Here is a tiny trained network, its code and every weight. The questions are about switching its units off for an input and a target symbol, where a switched-off unit gives its printed mean instead of its output.

import numpy as np


def w(rows, s, z=0):
    codes = np.array(rows[::2]) - 128.0
    scale = np.full(codes.shape[1], s)
    scale[-1] = z or s
    return codes * scale


def norm(h):
    return h / np.sqrt((h * h).mean(-1, keepdims=True) + 1e-5)


def f(y):
    return np.maximum(y, 0)


def softmax(a):
    e = np.exp(a - a.max(-1, keepdims=True))
    return e / e.sum(-1, keepdims=True)


def log_softmax(a):
    a = a - a.max(-1, keepdims=True)
    return a - np.log(np.exp(a).sum(-1, keepdims=True))


def net(x, mask):
    ids = ['ΘΞΦαγδζηπστψω'.index(c) for c in x.split()]
    T = len(ids)
    res = E[ids] + P[:T]
    u = 0
    for l in range(3):
        q, k, v = (norm(res) @ M[l].T for M in (Q, K, V))
        z = softmax(np.where(np.tri(T) > 0, q @ k.T / 3**0.5, -1e9)) @ v
        res = res + np.where(mask[u], z, O[l][:, -1]) @ O[l][:, :-1]
        u += 1
        y = f(norm(res) @ A[l][:, :-1].T + A[l][:, -1])
        res = res + np.where(mask[u : u + 4], y, B[l][:, -1]) @ B[l][:, :-1]
        u += 4
    return log_softmax(norm(res)[-1] @ U[:, :-1].T + U[:, -1])


Q, K, V, O, A, B = {}, {}, {}, {}, {}, {}
E = w([
[129,103,110,142,100,124,147,87,130,184,161],'Θ',
[140,136,75,117,82,140,135,96,125,132,157],'Ξ',
[151,135,87,122,84,122,118,105,136,124,168],'Φ',
[132,143,90,141,93,128,217,131,154,79,133],'α',
[142,138,116,139,97,87,140,137,168,92,162],'γ',
[182,75,88,143,244,88,79,67,103,157,131],'δ',
[162,189,75,167,165,161,177,98,125,127,119],'ζ',
[171,157,230,107,143,108,121,149,60,116,130],'η',
[119,120,99,113,124,81,149,163,133,134,70],'π',
[69,154,152,130,133,162,157,123,92,188,127],'σ',
[80,205,182,116,122,94,167,106,150,189,137],'τ',
[111,137,150,103,119,125,101,87,119,107,137],'ψ',
[149,253,148,125,92,158,52,115,71,146,146],'ω',
],0.026)
P = w([
[152,120,163,253,80,108,133,150,96,186,112],'0',
[130,122,136,140,97,109,192,119,87,113,134],'1',
[129,134,131,140,108,114,167,124,99,112,129],'2',
[131,136,130,136,115,124,150,120,105,117,126],'3',
[129,139,123,128,120,129,142,118,113,122,123],'4',
[127,139,123,124,127,131,142,120,120,123,121],'5',
[127,136,119,120,128,137,135,121,126,127,124],'6',
[123,138,117,115,131,139,136,123,132,126,122],'7',
[118,131,111,113,134,144,127,132,136,127,120],'8',
[117,137,118,109,141,144,119,130,143,126,120],'9',
[113,129,111,98,138,154,121,134,148,130,122],'10',
[103,120,108,100,147,156,118,153,152,135,130],'11',
[102,124,110,96,151,151,116,156,160,135,129],'12',
[106,126,109,88,149,154,116,156,164,133,128],'13',
],0.018)
Q[0] = w([
[155,162,59,60,219,148,121,111,253,166,90],'L0H0',
[66,117,156,100,90,152,60,45,138,121,105],'L0H0',
[142,118,95,169,19,73,131,88,124,126,144],'L0H0',
],0.0056)
K[0] = w([
[66,81,66,28,235,164,72,139,230,107,167],'L0H0',
[61,118,70,172,102,61,114,3,16,82,162],'L0H0',
[156,121,60,106,50,100,162,88,206,107,126],'L0H0',
],0.0044)
V[0] = w([
[119,111,78,64,153,37,131,144,81,132,74],'L0H0',
[149,148,80,177,109,136,163,156,166,141,109],'L0H0',
[160,123,102,134,254,94,136,92,129,117,170],'L0H0',
],0.0095)
O[0] = w([
[198,47,131,127,118,179,77,245,43,141,49,153],'L0H0',
[160,72,209,75,148,104,85,161,193,254,169,254],'L0H0',
[134,177,55,40,108,94,171,144,28,82,229,164],'L0H0',
],0.0099,0.0064)
A[0] = w([
[145,183,148,115,155,163,142,125,97,64,160,95],'L0N0',
[140,135,115,124,114,138,121,148,196,219,171,176],'L0N1',
[1,152,157,145,75,147,95,134,231,149,103,254],'L0N2',
[60,125,169,41,73,118,109,158,131,133,160,205],'L0N3',
],0.009,0.0027)
B[0] = w([
[122,99,128,46,111,151,115,173,132,84,109,184],'L0N0',
[181,130,127,68,117,161,148,114,107,42,121,254],'L0N1',
[166,159,108,50,67,154,121,87,8,84,121,176],'L0N2',
[159,101,137,214,90,96,125,96,82,197,128,186],'L0N3',
],0.011,0.0093)
Q[1] = w([
[87,157,133,206,196,226,94,87,158,148,170],'L1H0',
[195,120,168,114,144,179,131,99,37,46,104],'L1H0',
[148,146,2,34,151,45,121,163,65,176,88],'L1H0',
],0.0086)
K[1] = w([
[96,207,194,123,13,135,251,145,221,145,191],'L1H0',
[104,95,126,114,209,21,98,60,150,96,190],'L1H0',
[251,49,51,164,254,144,147,148,72,55,115],'L1H0',
],0.0073)
V[1] = w([
[135,91,89,152,253,119,123,111,142,162,226],'L1H0',
[151,81,114,86,108,84,87,174,120,165,93],'L1H0',
[117,128,113,123,163,109,57,121,117,139,118],'L1H0',
],0.0075)
O[1] = w([
[104,100,151,154,222,184,117,132,151,45,59,152],'L1H0',
[77,186,101,153,149,143,148,90,170,79,159,250],'L1H0',
[113,53,149,68,118,160,255,73,99,123,149,38],'L1H0',
],0.01,0.0023)
A[1] = w([
[103,107,77,136,102,129,195,180,120,69,151,248],'L1N0',
[162,139,120,135,85,90,175,107,163,166,228,168],'L1N1',
[143,177,102,201,71,107,126,79,107,245,188,254],'L1N2',
[163,117,134,65,90,78,159,120,138,135,80,183],'L1N3',
],0.011,0.00087)
B[1] = w([
[171,100,209,123,57,60,80,72,99,157,123,190],'L1N0',
[142,94,142,130,104,113,47,111,109,224,64,225],'L1N1',
[247,60,236,155,84,40,90,139,164,246,129,238],'L1N2',
[151,223,95,170,209,181,153,148,151,135,140,254],'L1N3',
],0.012,0.0083)
Q[2] = w([
[228,191,47,18,50,182,100,125,138,159,1],'L2H0',
[141,28,185,56,187,175,64,100,103,103,51],'L2H0',
[150,54,194,76,107,141,215,65,54,47,133],'L2H0',
],0.0072)
K[2] = w([
[159,35,126,122,143,133,85,160,131,181,160],'L2H0',
[89,62,156,97,174,163,136,111,29,82,174],'L2H0',
[38,100,221,115,165,140,80,133,2,121,137],'L2H0',
],0.0091)
V[2] = w([
[139,147,140,87,143,100,133,255,150,74,80],'L2H0',
[122,96,102,119,242,148,137,94,122,108,158],'L2H0',
[157,150,122,82,130,155,108,117,114,188,174],'L2H0',
],0.0091)
O[2] = w([
[194,162,217,106,184,70,95,134,82,92,139,71],'L2H0',
[110,186,199,166,39,153,148,173,255,153,131,46],'L2H0',
[95,93,118,140,18,114,176,151,40,175,161,255],'L2H0',
],0.0094,0.0075)
A[2] = w([
[103,171,8,64,189,110,153,236,58,118,113,163],'L2N0',
[214,147,41,92,104,134,152,132,145,122,118,157],'L2N1',
[126,90,180,158,90,122,116,170,137,81,66,3],'L2N2',
[58,141,149,120,111,147,125,76,134,67,84,152],'L2N3',
],0.012,0.0026)
B[2] = w([
[129,83,36,81,123,192,101,56,52,81,252,254],'L2N0',
[71,97,162,113,112,114,119,127,100,101,140,253],'L2N1',
[129,107,58,109,137,154,106,115,92,100,106,148],'L2N2',
[91,119,99,167,165,54,94,139,130,196,141,148],'L2N3',
],0.016,0.013)
U = w([
[157,90,165,134,91,96,95,163,93,217,142,186],'Θ',
[113,136,28,21,89,153,112,136,47,109,190,150],'Ξ',
[112,130,116,145,133,143,141,147,128,147,173,3],'Φ',
[128,148,92,149,134,137,128,142,141,144,177,9],'α',
[136,141,98,157,124,130,127,155,139,121,181,24],'γ',
[138,107,110,251,125,146,185,134,146,106,198,109],'δ',
[123,112,139,50,114,103,198,144,254,126,220,196],'ζ',
[134,138,167,110,195,79,92,104,121,69,148,74],'η',
[154,61,143,126,134,252,118,174,151,106,92,107],'π',
[26,80,129,159,173,174,199,102,101,193,109,85],'σ',
[107,208,91,129,168,164,199,99,143,168,125,174],'τ',
[39,116,64,217,144,81,62,95,124,118,108,107],'ψ',
[81,209,105,141,143,172,31,133,169,156,161,126],'ω',
],0.0072,0.0041)

Each question gives the input, a string of symbols that net reads in full, and the target symbol t.
The units are the heads (3 rows each of Q, K, V and O) and the neurons (one row each of A and B). Each row of codes is followed by its name. A weight is (code - 128) times the scale printed after its matrix; where a second scale follows, it is the last column's (O, A, B and U).
mask holds one flag per unit, layer by layer, with each layer's heads first. A switched-off unit (its flag False) gives its mean, the last column of its rows in O or B, instead of its output. The means were averaged over made-up inputs and are rounded, as every weight is.
A unit's drop is (log p(t) with every unit on - log p(t) with that unit switched off) / (log p(t) with every unit on - log p(t) with every unit switched off).
The circuit of an input: a set's keep is (log p(t) with only the set's units on - log p(t) with every unit switched off) / (log p(t) with every unit on - log p(t) with every unit switched off). Starting from the 12 units with the biggest drops (on a tie, the unit counted first), units are removed one at a time, each time the one whose removal leaves the highest keep (on an exact tie, the one counted first), for as long as the keep stays at least 0.8.
circuit, biggest first: the units of the circuit, biggest drop first
unit that matters most: the unit with the biggest drop
k most important neurons: the k neurons with the biggest drops, biggest first
k most important neurons of layer l: the k neurons of layer l with the biggest drops, biggest first
input δ π ζ ζ α π γ ψ ζ α ζ, target ζ: 4 most important neurons => (L1N1, L2N0, L1N0, L0N2)
input ζ ζ Θ τ α ζ Φ δ ψ π ζ ψ α, target ψ: unit that matters most => L1H0
input π Ξ ζ π ζ ζ ω, target Θ: circuit, biggest first => (L2N0, L1N2)
input σ ζ ψ π ζ ζ π δ Θ π ζ Φ, target π: 2 most important neurons of layer 2 => (L2N0, L2N2)
input Ξ π σ σ η σ γ ψ ψ η ζ, target Θ: circuit, biggest first => (L1H0, L2N0, L1N2)
input Ξ ζ ω η π π α Ξ η ζ τ, target Θ: 2 most important neurons of layer 0 => (L0N3, L0N0)
input ζ π π ζ ψ ζ ψ ζ Ξ ζ η σ, target Θ: 2 most important neurons => (L0N3, L1N2)
input π ζ τ ζ Ξ Φ ζ η δ ζ ψ ζ ω, target ω: 4 most important neurons => (L1N3, L2N0, L2N3, L1N2)
input ψ ζ π δ Ξ π Ξ, target π: circuit, biggest first => (L2H0, L2N0, L1H0)
input ζ ζ ζ π ψ ζ τ ψ δ ζ Φ η ζ ζ, target η: 2 most important neurons of layer 0 => (L0N2, L0N1)
input η ζ π π ψ ζ ζ ζ δ, target ζ: circuit, biggest first => (L2H0, L1H0, L1N1, L2N0)
input ζ Ξ η ω ζ π δ η Θ, target η: 2 most important neurons => (L0N1, L2N0)
input Φ δ Θ Φ Φ π ζ Ξ ζ σ π ζ ψ ζ, target ψ: 3 most important neurons => (L2N3, L1N3, L1N0)
input ζ η ω ζ Φ ω ζ ψ ζ ζ η α, target Θ: unit that matters most => L1N0
input ζ τ α δ ω π α π α σ η Φ η ψ, target ψ: 3 most important neurons => (L2N3, L2N0, L1N2)
input Φ γ Ξ ω α τ ω ζ ζ ζ π Θ, target Θ: 2 most important neurons of layer 2 => (L2N0, L2N2)
input ζ π ζ ψ ζ α η ψ ζ δ ζ η, target η: 3 most important neurons => (L2N0, L1N2, L1N1)
input π Ξ ζ ζ π ζ σ η τ, target Θ: 3 most important neurons => (L0N3, L2N0, L1N2)
input ζ ψ τ τ δ ζ π Ξ ζ ζ ζ α γ, target ζ: circuit, biggest first => (L1H0, L2H0)
input ζ Θ ζ ζ π Ξ ζ π ζ η π ζ δ, target π: 2 most important neurons of layer 0 => (L0N2, L0N1)
input ζ Ξ Ξ η Ξ δ ζ ζ Ξ Φ, target ζ: circuit, biggest first => (L2H0, L1H0, L2N0)
input π π ω σ η Ξ, target Θ: most important neuron of layer 0 => (L0N0)
input ζ π δ δ ζ ζ ω ψ ζ η δ ζ η η, target η: 3 most important neurons of layer 2 => (L2N0, L2N3, L2N1)
input ζ Ξ ζ π δ ζ ζ ψ π, target ψ: 2 most important neurons => (L0N1, L1N2)
input Φ ζ δ σ, target σ: circuit, biggest first => (L1H0, L2N0)
input η η ζ π ω π Ξ ω ζ Φ, target Θ: 4 most important neurons => (L0N3, L2N0, L0N0, L1N1)
